Below are the code and all the weights of a small trained network. Each question names an input and a class and asks about switching units off, where a switched-off unit gives its printed mean instead of its output.

import numpy as np


def w(rows, s, z=0):
    codes = np.array(rows[::2]) - 128.0
    scale = np.full(codes.shape[1], s)
    scale[-1] = z or s
    return codes * scale


def f(y):
    return np.maximum(y, 0)


def log_softmax(a):
    a = a - a.max(-1, keepdims=True)
    return a - np.log(np.exp(a).sum(-1, keepdims=True))


def net(x, mask):
    res = np.array(x, float).reshape(1, 7) / 4 @ E
    y = f(res @ A[0][:, :-1].T + A[0][:, -1])
    res = res + np.where(mask, y, B[0][:, -1]) @ B[0][:, :-1]
    return log_softmax(res[-1] @ U[:, :-1].T + U[:, -1])


A, B = {}, {}
E = w([
[128,129,127,133,129,127,128,130],'x0',
[103,9,149,71,135,116,169,143],'x1',
[123,125,133,148,124,133,134,136],'x2',
[126,184,47,75,132,129,193,152],'x3',
[128,99,129,162,99,59,164,41],'x4',
[135,92,71,131,114,60,76,177],'x5',
[32,104,71,118,162,131,99,93],'x6',
],0.011)
A[0] = w([
[99,163,78,83,98,124,220,161,170],'N1',
[132,221,119,167,100,126,83,100,131],'N2',
[124,139,69,98,108,74,207,130,186],'N3',
[136,195,148,105,183,183,118,98,92],'N4',
[69,186,64,95,113,87,195,169,171],'N5',
[105,138,173,74,120,200,199,40,129],'N6',
[86,131,144,167,69,60,197,78,4],'N7',
[17,131,120,95,180,111,69,76,165],'N8',
[80,129,171,121,104,187,41,181,102],'N9',
[153,141,198,89,88,95,74,128,141],'N10',
[162,149,141,128,139,85,170,147,96],'N11',
[189,114,118,85,118,54,106,127,67],'N12',
[165,121,96,186,147,84,186,96,48],'N13',
[129,65,198,123,109,119,42,90,150],'N14',
[172,84,161,79,85,128,176,157,140],'N15',
[155,117,99,136,47,131,139,37,40],'N16',
[2,126,102,131,164,128,104,90,43],'N17',
[155,119,107,103,163,79,80,151,73],'N18',
[152,84,30,123,60,77,88,182,145],'N19',
[127,118,179,57,185,118,93,180,96],'N20',
[23,180,93,85,115,142,126,137,171],'N21',
[155,177,119,189,77,120,96,100,117],'N22',
[94,193,125,82,177,159,173,163,120],'N23',
[94,97,183,154,169,162,25,96,146],'N24',
[149,138,161,144,153,155,158,69,123],'N25',
[146,221,107,171,124,129,82,163,100],'N26',
[118,171,144,89,178,161,102,237,48],'N27',
[34,127,142,149,175,105,101,105,196],'N28',
[113,92,132,151,95,144,89,124,237],'N29',
[163,122,171,125,81,131,123,143,165],'N30',
[171,129,130,108,96,89,132,75,67],'N31',
[121,39,128,91,87,151,196,120,76],'N32',
[199,213,163,138,65,93,123,136,87],'N33',
[163,65,70,200,84,95,83,167,215],'N34',
[103,124,105,147,74,18,157,59,54],'N35',
[84,144,173,72,160,174,211,94,120],'N36',
[195,110,168,117,76,109,133,125,81],'N37',
],0.0097,0.0032)
B[0] = w([
[164,192,209,60,80,84,137,90,231],'N1',
[27,61,11,107,117,143,120,13,246],'N2',
[129,127,185,105,84,101,81,49,221],'N3',
[121,40,153,116,161,143,92,144,202],'N4',
[175,190,113,109,54,97,69,99,239],'N5',
[160,48,100,198,102,164,73,135,217],'N6',
[123,168,188,218,198,77,141,204,195],'N7',
[213,148,106,114,184,151,199,130,255],'N8',
[171,161,187,187,152,42,124,137,223],'N9',
[151,177,103,112,96,119,196,93,188],'N10',
[148,170,83,126,124,118,193,154,167],'N11',
[139,113,103,207,145,139,110,120,176],'N12',
[95,123,164,117,167,88,101,163,173],'N13',
[131,129,158,91,49,48,182,153,236],'N14',
[75,133,2,81,167,172,236,75,205],'N15',
[65,185,193,221,162,67,56,172,181],'N16',
[159,188,87,167,176,168,204,167,233],'N17',
[119,98,131,223,137,228,60,165,180],'N18',
[147,39,89,187,75,207,43,99,246],'N19',
[20,167,141,121,183,56,103,159,196],'N20',
[145,189,135,102,122,109,169,108,228],'N21',
[91,124,102,72,142,98,115,95,220],'N22',
[116,106,173,113,79,138,60,142,211],'N23',
[115,214,128,76,35,106,138,99,244],'N24',
[179,54,128,231,79,146,51,141,185],'N25',
[27,97,136,107,145,121,139,95,247],'N26',
[125,210,207,179,208,42,106,170,240],'N27',
[192,177,68,80,136,142,172,117,224],'N28',
[159,127,97,42,59,92,112,45,198],'N29',
[139,114,74,93,164,142,224,93,188],'N30',
[97,165,186,129,239,150,85,161,165],'N31',
[15,74,136,129,151,131,140,112,204],'N32',
[138,94,59,151,163,111,185,123,233],'N33',
[178,86,112,164,138,163,115,65,237],'N34',
[115,233,176,198,174,89,72,214,221],'N35',
[132,72,131,204,83,166,84,117,202],'N36',
[141,180,132,187,135,151,183,120,187],'N37',
],0.0051,0.0088)
U = w([
[98,157,220,144,224,88,71,210,17],'0',
[152,150,166,85,28,97,127,108,120],'1',
[1,94,82,99,149,142,152,113,132],'2',
[197,161,64,122,183,171,211,146,52],'3',
[188,70,152,171,111,225,26,139,58],'4',
[171,121,166,106,143,132,102,105,252],'5',
[132,121,149,106,138,128,122,118,223],'6',
],0.0097,0.0038)

Each question gives the input, the list of numbers given to net, and the class t.
The units are the neurons (one row each of A and B). Each row of codes is followed by its name. A weight is (code - 128) times the scale printed after its matrix; where a second scale follows, it is the last column's (A, B and U).
mask holds one flag per neuron, in row order. A switched-off neuron (its flag False) gives its mean, the last column of its row in B, instead of its output. The means were averaged over made-up inputs and are rounded, as every weight is.
A unit's drop is (log p(t) with every unit on - log p(t) with that unit switched off) / (log p(t) with every unit on - log p(t) with every unit switched off).
The circuit of an input: a set's keep is (log p(t) with only the set's units on - log p(t) with every unit switched off) / (log p(t) with every unit on - log p(t) with every unit switched off). Starting from the 12 units with the biggest drops (on a tie, the unit counted first), units are removed one at a time, each time the one whose removal leaves the highest keep (on an exact tie, the one counted first), for as long as the keep stays at least 0.8.
units of the circuit, in order: the units of the circuit, biggest drop first
most important unit: the unit with the biggest drop
k most important neurons: the k neurons with the biggest drops, biggest first
input [-8,-7,1,-8,1,5,8], class 1: units of the circuit, in order	[N24]
input [-1,8,0,-3,1,-3,0], class 2: 2 most important neurons	[N32; N15]
input [-5,8,-7,-7,-2,-2,-8], class 2: units of the circuit, in order	[N15; N32]
input [-8,-3,-4,-5,6,8,-4], class 4: 3 most important neurons	[N19; N34; N27]
input [0,6,-4,-7,3,5,8], class 3: 2 most important neurons	[N8; N17]
input [-2,-3,1,-6,8,1,8], class 0: 2 most important neurons	[N35; N16]
input [2,-7,4,8,-2,8,7], class 1: 4 most important neurons	[N5; N1; N21; N3]
input [5,-1,-3,-6,-7,8,-8], class 3: units of the circuit, in order	[N30; N10]
input [-6,-1,3,-6,0,8,1], class 4: 2 most important neurons	[N19; N34]
input [-1,3,1,-3,-8,1,-4], class 0: 2 most important neurons	[N27; N20]
input [-5,2,6,-5,5,-5,8], class 3: 2 most important neurons	[N17; N8]
input [8,6,-3,-4,3,-7,8], class 3: units of the circuit, in order	[N8; N17]
input [-2,7,1,0,-7,4,-1], class 0: 2 most important neurons	[N27; N2]
input [1,-7,7,5,-1,7,2], class 2: most important unit	N26
input [3,-1,0,5,-2,2,-5], class 1: units of the circuit, in order	[N1; N8]
input [-1,-2,8,0,-8,-8,0], class 0: 4 most important neurons	[N27; N19; N9; N34]
input [1,4,5,-3,-5,-4,3], class 0: 4 most important neurons	[N2; N9; N20; N19]
input [3,-1,-1,-6,-2,4,-1], class 1: units of the circuit, in order	[N14; N24]
input [1,-3,-2,4,0,1,6], class 3: units of the circuit, in order	[N17; N8]
input [-7,-5,4,6,5,-4,8], class 3: units of the circuit, in order	[N17]
input [4,-4,-3,-8,-4,2,0], class 1: units of the circuit, in order	[N24; N14]
input [2,-7,4,6,-6,-7,-6], class 2: units of the circuit, in order	[N2; N26]
input [0,3,-6,-2,7,-4,-7], class 0: 4 most important neurons	[N16; N7; N31; N35]
input [-6,8,-8,7,-4,0,-5], class 2: 2 most important neurons	[N15; N32]
input [4,1,-2,5,0,8,4], class 4: units of the circuit, in order	[N19; N18]
